Below is a small trained network, with its code and all its weights. Each question gives an input and a class and asks what happens when units are switched off, that is, made to give their printed mean instead of their output.

import numpy as np


def w(rows, s, z=0):
    codes = np.array(rows[::2]) - 128.0
    scale = np.full(codes.shape[1], s)
    scale[-1] = z or s
    return codes * scale


def norm(h):
    return h / np.sqrt((h * h).mean(-1, keepdims=True) + 1e-5)


def f(y):
    return np.maximum(y, 0)


def log_softmax(a):
    a = a - a.max(-1, keepdims=True)
    return a - np.log(np.exp(a).sum(-1, keepdims=True))


def net(x, mask):
    res = np.array(x, float).reshape(1, 2) / 4 @ E
    u = 0
    for l in range(3):
        y = f(norm(res) @ A[l][:, :-1].T + A[l][:, -1])
        res = res + np.where(mask[u : u + 9], y, B[l][:, -1]) @ B[l][:, :-1]
        u += 9
    return log_softmax(norm(res)[-1] @ U[:, :-1].T + U[:, -1])


A, B = {}, {}
E = w([
[6,169,177,142,122,130],'x0',
[103,74,123,125,84,254],'x1',
],0.0087)
A[0] = w([
[156,130,62,140,56,194,30],'0.n1',
[19,210,183,35,112,81,101],'0.n2',
[61,175,43,84,227,30,187],'0.n3',
[206,241,165,194,100,62,39],'0.n4',
[157,15,98,74,150,194,146],'0.n5',
[90,194,113,45,231,18,75],'0.n6',
[142,17,1,93,118,221,158],'0.n7',
[10,49,84,98,191,138,5],'0.n8',
[66,172,137,153,62,164,6],'0.n9',
],0.0068,0.002)
B[0] = w([
[169,81,101,143,139,118,183],'0.n1',
[170,100,180,129,219,169,214],'0.n2',
[175,70,84,254,126,139,225],'0.n3',
[128,106,122,193,177,57,196],'0.n4',
[115,96,161,115,168,189,220],'0.n5',
[140,84,39,158,43,90,228],'0.n6',
[204,45,109,79,111,186,254],'0.n7',
[61,192,84,166,108,117,160],'0.n8',
[82,196,85,119,135,145,171],'0.n9',
],0.0087,0.0074)
A[1] = w([
[154,42,162,2,42,159,156],'1.n1',
[121,108,81,155,213,192,253],'1.n2',
[71,231,218,120,79,155,106],'1.n3',
[157,107,154,147,134,113,99],'1.n4',
[161,44,67,222,101,165,198],'1.n5',
[105,95,131,146,106,158,115],'1.n6',
[153,56,197,136,144,97,113],'1.n7',
[131,53,110,58,145,172,190],'1.n8',
[151,206,186,107,120,143,72],'1.n9',
],0.0096,0.0034)
B[1] = w([
[124,143,170,244,235,2,193],'1.n1',
[101,176,203,83,91,102,214],'1.n2',
[216,77,149,154,180,59,144],'1.n3',
[193,152,76,97,99,136,146],'1.n4',
[109,162,157,88,164,146,254],'1.n5',
[86,225,58,98,106,92,150],'1.n6',
[149,53,101,78,87,104,157],'1.n7',
[172,102,79,43,48,175,193],'1.n8',
[95,106,124,100,128,72,129],'1.n9',
],0.0087,0.015)
A[2] = w([
[95,138,148,116,77,255,41],'2.n1',
[209,12,31,127,18,172,186],'2.n2',
[99,122,117,90,68,132,80],'2.n3',
[183,132,101,123,109,109,183],'2.n4',
[126,178,118,66,65,143,40],'2.n5',
[178,143,87,179,116,22,99],'2.n6',
[169,110,86,132,92,118,78],'2.n7',
[162,139,20,194,131,49,4],'2.n8',
[155,77,105,182,154,103,112],'2.n9',
],0.0098,0.0028)
B[2] = w([
[191,135,81,137,108,116,163],'2.n1',
[125,122,254,117,155,138,254],'2.n2',
[158,140,140,154,79,206,140],'2.n3',
[109,112,163,107,90,159,192],'2.n4',
[72,142,22,177,70,141,147],'2.n5',
[70,81,37,100,176,169,228],'2.n6',
[96,174,166,124,95,151,167],'2.n7',
[98,113,90,223,150,128,219],'2.n8',
[99,32,45,107,124,145,197],'2.n9',
],0.0094,0.0098)
U = w([
[118,204,36,116,24,196,193],'0',
[208,56,210,39,147,180,187],'1',
[210,174,105,177,80,33,2],'2',
[207,159,132,204,114,114,5],'3',
[39,244,242,160,195,83,132],'4',
[149,153,105,135,79,29,17],'5',
[92,20,3,193,198,106,188],'6',
],0.013,0.0071)

Each question gives the input, the list of numbers given to net, and the class t.
The units are the neurons (one row each of A and B). Each row of codes is followed by its name. A weight is (code - 128) times the scale printed after its matrix; where a second scale follows, it is the last column's (A, B and U).
mask holds one flag per neuron, layer by layer. A switched-off neuron (its flag False) gives its mean, the last column of its row in B, instead of its output. The means were averaged over made-up inputs and are rounded, as every weight is.
A unit's drop is (log p(t) with every unit on - log p(t) with that unit switched off) / (log p(t) with every unit on - log p(t) with every unit switched off).
The circuit of an input: a set's keep is (log p(t) with only the set's units on - log p(t) with every unit switched off) / (log p(t) with every unit on - log p(t) with every unit switched off). Starting from the 12 units with the biggest drops (on a tie, the unit counted first), units are removed one at a time, each time the one whose removal leaves the highest keep (on an exact tie, the one counted first), for as long as the keep stays at least 0.8.
units of the circuit, in order: the units of the circuit, biggest drop first
unit that matters most: the unit with the biggest drop
k most important neurons: the k neurons with the biggest drops, biggest first
k most important neurons of layer l: the k neurons of layer l with the biggest drops, biggest first
drop when u is switched off: that unit's drop, to one decimal
input [-2,-1], class 1: 2 most important neurons -> 1.n1; 0.n9
input [1,6], class 0: units of the circuit, in order -> 1.n8; 1.n6; 2.n5; 0.n3
input [7,6], class 0: 2 most important neurons -> 1.n1; 0.n4
input [-8,-4], class 1: units of the circuit, in order -> 1.n1; 2.n2
input [6,-1], class 4: unit that matters most -> 1.n8
input [8,7], class 0: 2 most important neurons -> 1.n1; 2.n2
input [4,0], class 4: 2 most important neurons -> 0.n7; 1.n8
input [4,-2], class 4: 4 most important neurons of layer 1 -> 1.n5; 1.n2; 1.n1; 1.n8
input [8,4], class 4: 2 most important neurons -> 0.n7; 1.n3
input [6,5], class 0: 4 most important neurons -> 1.n1; 0.n4; 2.n2; 1.n5
input [0,1], class 1: 2 most important neurons -> 0.n7; 1.n8
input [7,4], class 4: 3 most important neurons -> 0.n7; 1.n3; 1.n8
input [8,-5], class 6: 2 most important neurons of layer 0 -> 0.n6; 0.n5
input [8,5], class 4: 3 most important neurons -> 0.n7; 1.n8; 1.n3
input [0,2], class 1: unit that matters most -> 0.n7
input [3,-1], class 4: drop when 1.n8 is switched off -> 1.1
input [5,5], class 0: drop when 1.n1 is switched off -> 2.2
input [4,2], class 4: drop when 0.n7 is switched off -> 1.6
